Here is a tiny trained network, its code and every weight. The questions are about switching its units off for an input and a target symbol, where a switched-off unit gives its printed mean instead of its output.

import numpy as np


def w(rows, s, z=0):
    codes = np.array(rows[::2]) - 128.0
    scale = np.full(codes.shape[1], s)
    scale[-1] = z or s
    return codes * scale


def f(y):
    return np.maximum(y, 0)


def softmax(a):
    e = np.exp(a - a.max(-1, keepdims=True))
    return e / e.sum(-1, keepdims=True)


def log_softmax(a):
    a = a - a.max(-1, keepdims=True)
    return a - np.log(np.exp(a).sum(-1, keepdims=True))


def net(x, mask):
    ids = ['ΣΦαβγηλμτ'.index(c) for c in x.split()]
    T = len(ids)
    res = E[ids] + P[:T]
    r = res
    for j in range(2):
        rows = slice(4 * j, 4 * j + 4)
        q, k, v = (r @ M[0][rows].T for M in (Q, K, V))
        z = softmax(np.where(np.tri(T) > 0, q @ k.T / 4**0.5, -1e9)) @ v
        o = O[0][rows]
        res = res + np.where(mask[j], z, o[:, -1]) @ o[:, :-1]
    y = f(res @ A[0][:, :-1].T + A[0][:, -1])
    res = res + np.where(mask[2:6], y, B[0][:, -1]) @ B[0][:, :-1]
    return log_softmax(res[-1] @ U[:, :-1].T + U[:, -1])


Q, K, V, O, A, B = {}, {}, {}, {}, {}, {}
E = w([
[123,118,172,105,189,82],'Σ',
[50,169,138,153,233,72],'Φ',
[96,88,132,141,171,107],'α',
[101,78,187,161,176,81],'β',
[98,72,95,184,52,190],'γ',
[91,252,156,168,7,134],'η',
[31,100,126,208,174,90],'λ',
[155,11,213,144,104,93],'μ',
[58,34,184,218,147,51],'τ',
],0.017)
P = w([
[162,114,113,101,162,253],'0',
[125,122,24,89,144,129],'1',
[59,153,166,38,138,183],'2',
[102,169,140,177,150,183],'3',
[119,127,17,94,82,52],'4',
[99,106,188,87,141,111],'5',
[147,65,185,180,234,184],'6',
],0.017)
Q[0] = w([
[178,137,163,162,173,134],'head 1',
[158,121,47,89,122,42],'head 1',
[183,155,85,121,137,105],'head 1',
[131,121,148,37,143,147],'head 1',
[106,115,90,106,112,110],'head 2',
[33,80,215,78,114,135],'head 2',
[175,106,90,141,138,104],'head 2',
[128,126,122,249,153,128],'head 2',
],0.013)
K[0] = w([
[77,122,51,81,133,45],'head 1',
[171,146,147,104,204,223],'head 1',
[85,164,89,75,131,179],'head 1',
[102,93,205,201,84,113],'head 1',
[125,127,132,116,254,110],'head 2',
[115,105,184,220,69,66],'head 2',
[137,127,175,17,146,169],'head 2',
[170,116,46,52,146,66],'head 2',
],0.0093)
V[0] = w([
[93,225,132,168,170,96],'head 1',
[122,67,146,217,39,133],'head 1',
[152,190,97,186,144,172],'head 1',
[183,76,146,37,167,154],'head 1',
[140,93,247,147,157,55],'head 2',
[183,199,180,116,90,151],'head 2',
[81,91,169,162,158,111],'head 2',
[86,112,128,172,161,161],'head 2',
],0.014)
O[0] = w([
[162,94,74,88,139,161,137],'head 1',
[30,149,173,86,204,27,114],'head 1',
[129,77,161,111,249,197,125],'head 1',
[129,154,176,174,95,70,113],'head 1',
[139,201,139,85,156,139,93],'head 2',
[129,155,80,122,117,66,5],'head 2',
[123,92,176,124,197,161,193],'head 2',
[107,73,146,87,122,113,202],'head 2',
],0.013,0.011)
A[0] = w([
[87,150,74,116,140,149,195],'neuron 1',
[101,162,179,90,153,205,112],'neuron 2',
[247,105,66,146,148,149,45],'neuron 3',
[147,101,170,94,122,111,253],'neuron 4',
],0.013,0.0052)
B[0] = w([
[146,92,144,178,59,18,160],'neuron 1',
[164,94,80,124,244,25,249],'neuron 2',
[123,254,128,45,139,122,244],'neuron 3',
[71,160,43,218,138,172,199],'neuron 4',
],0.0088,0.022)
U = w([
[125,203,88,237,125,164,119],'Σ',
[105,162,99,96,134,174,136],'Φ',
[148,100,110,178,121,181,204],'α',
[219,160,125,217,134,92,195],'β',
[1,117,164,92,108,204,174],'γ',
[24,118,25,62,73,92,140],'η',
[111,13,126,29,109,139,76],'λ',
[96,179,217,76,105,76,149],'μ',
[43,142,172,51,147,100,2],'τ',
],0.0057,0.0048)

Each question gives the input, a string of symbols that net reads in full, and the target symbol t.
The units are the heads (4 rows each of Q, K, V and O) and the neurons (one row each of A and B). Each row of codes is followed by its name. A weight is (code - 128) times the scale printed after its matrix; where a second scale follows, it is the last column's (O, A, B and U).
mask holds one flag per unit, heads first, then neurons. A switched-off unit (its flag False) gives its mean, the last column of its rows in O or B, instead of its output. The means were averaged over made-up inputs and are rounded, as every weight is.
A unit's drop is (log p(t) with every unit on - log p(t) with that unit switched off) / (log p(t) with every unit on - log p(t) with every unit switched off).
The circuit of an input: a set's keep is (log p(t) with only the set's units on - log p(t) with every unit switched off) / (log p(t) with every unit on - log p(t) with every unit switched off). Starting from all 6 units, units are removed one at a time, each time the one whose removal leaves the highest keep (on an exact tie, the one counted first), for as long as the keep stays at least 0.8.
circuit, biggest first: the units of the circuit, biggest drop first
unit that matters most: the unit with the biggest drop
top k neurons: the k neurons with the biggest drops, biggest first
which heads matter: for each layer, one digit per head in row order, 1 if its drop is at least 0.15 and else 0, layers parted by /
drop of u: that unit's drop, to one decimal
input Σ Φ Φ γ Σ, target β: which heads matter => 10
input λ Φ γ, target λ: circuit, biggest first => (head 2)
input Φ Σ γ Φ α Φ Φ, target α: top 2 neurons => (neuron 3; neuron 2)
input μ Φ γ η Φ τ Σ, target Φ: which heads matter => 10
input τ Φ τ Φ Φ β, target β: circuit, biggest first => (head 2; neuron 2; neuron 3; neuron 4)
input Φ η η Φ τ γ η, target τ: which heads matter => 11
input η γ τ γ η, target λ: circuit, biggest first => (head 1; neuron 3)
input λ η μ Φ Φ τ η, target Φ: which heads matter => 10
input τ β Φ α Σ β Φ, target Σ: circuit, biggest first => (head 1; neuron 2)
input Φ Φ γ β λ, target Φ: circuit, biggest first => (head 1; neuron 3)
input τ γ λ, target τ: circuit, biggest first => (neuron 2; head 2)
input μ Φ Σ τ Σ η γ, target Σ: circuit, biggest first => (head 1; head 2)
input λ α Φ Φ η Φ λ, target η: circuit, biggest first => (head 2; head 1)
input τ τ Φ η Φ β, target η: circuit, biggest first => (head 1; head 2)
input λ Φ γ η α Σ η, target α: circuit, biggest first => (neuron 3)
input η λ λ, target λ: circuit, biggest first => (head 1; neuron 2; head 2)
input Φ β Φ η, target β: circuit, biggest first => (neuron 3; neuron 4; neuron 2)
input λ Σ Σ, target λ: circuit, biggest first => (head 2; neuron 3)
input α η Φ γ η, target Σ: top 2 neurons => (neuron 2; neuron 3)
input Φ γ β, target γ: unit that matters most => neuron 2
input Φ Σ β, target β: top 2 neurons => (neuron 3; neuron 2)
input Φ Σ γ τ, target Σ: drop of neuron 2 => 0.7
input τ γ Φ Φ γ Φ β, target γ: drop of neuron 2 => 0.4
input Φ Σ Φ μ Φ, target Φ: drop of head 1 => 1.2
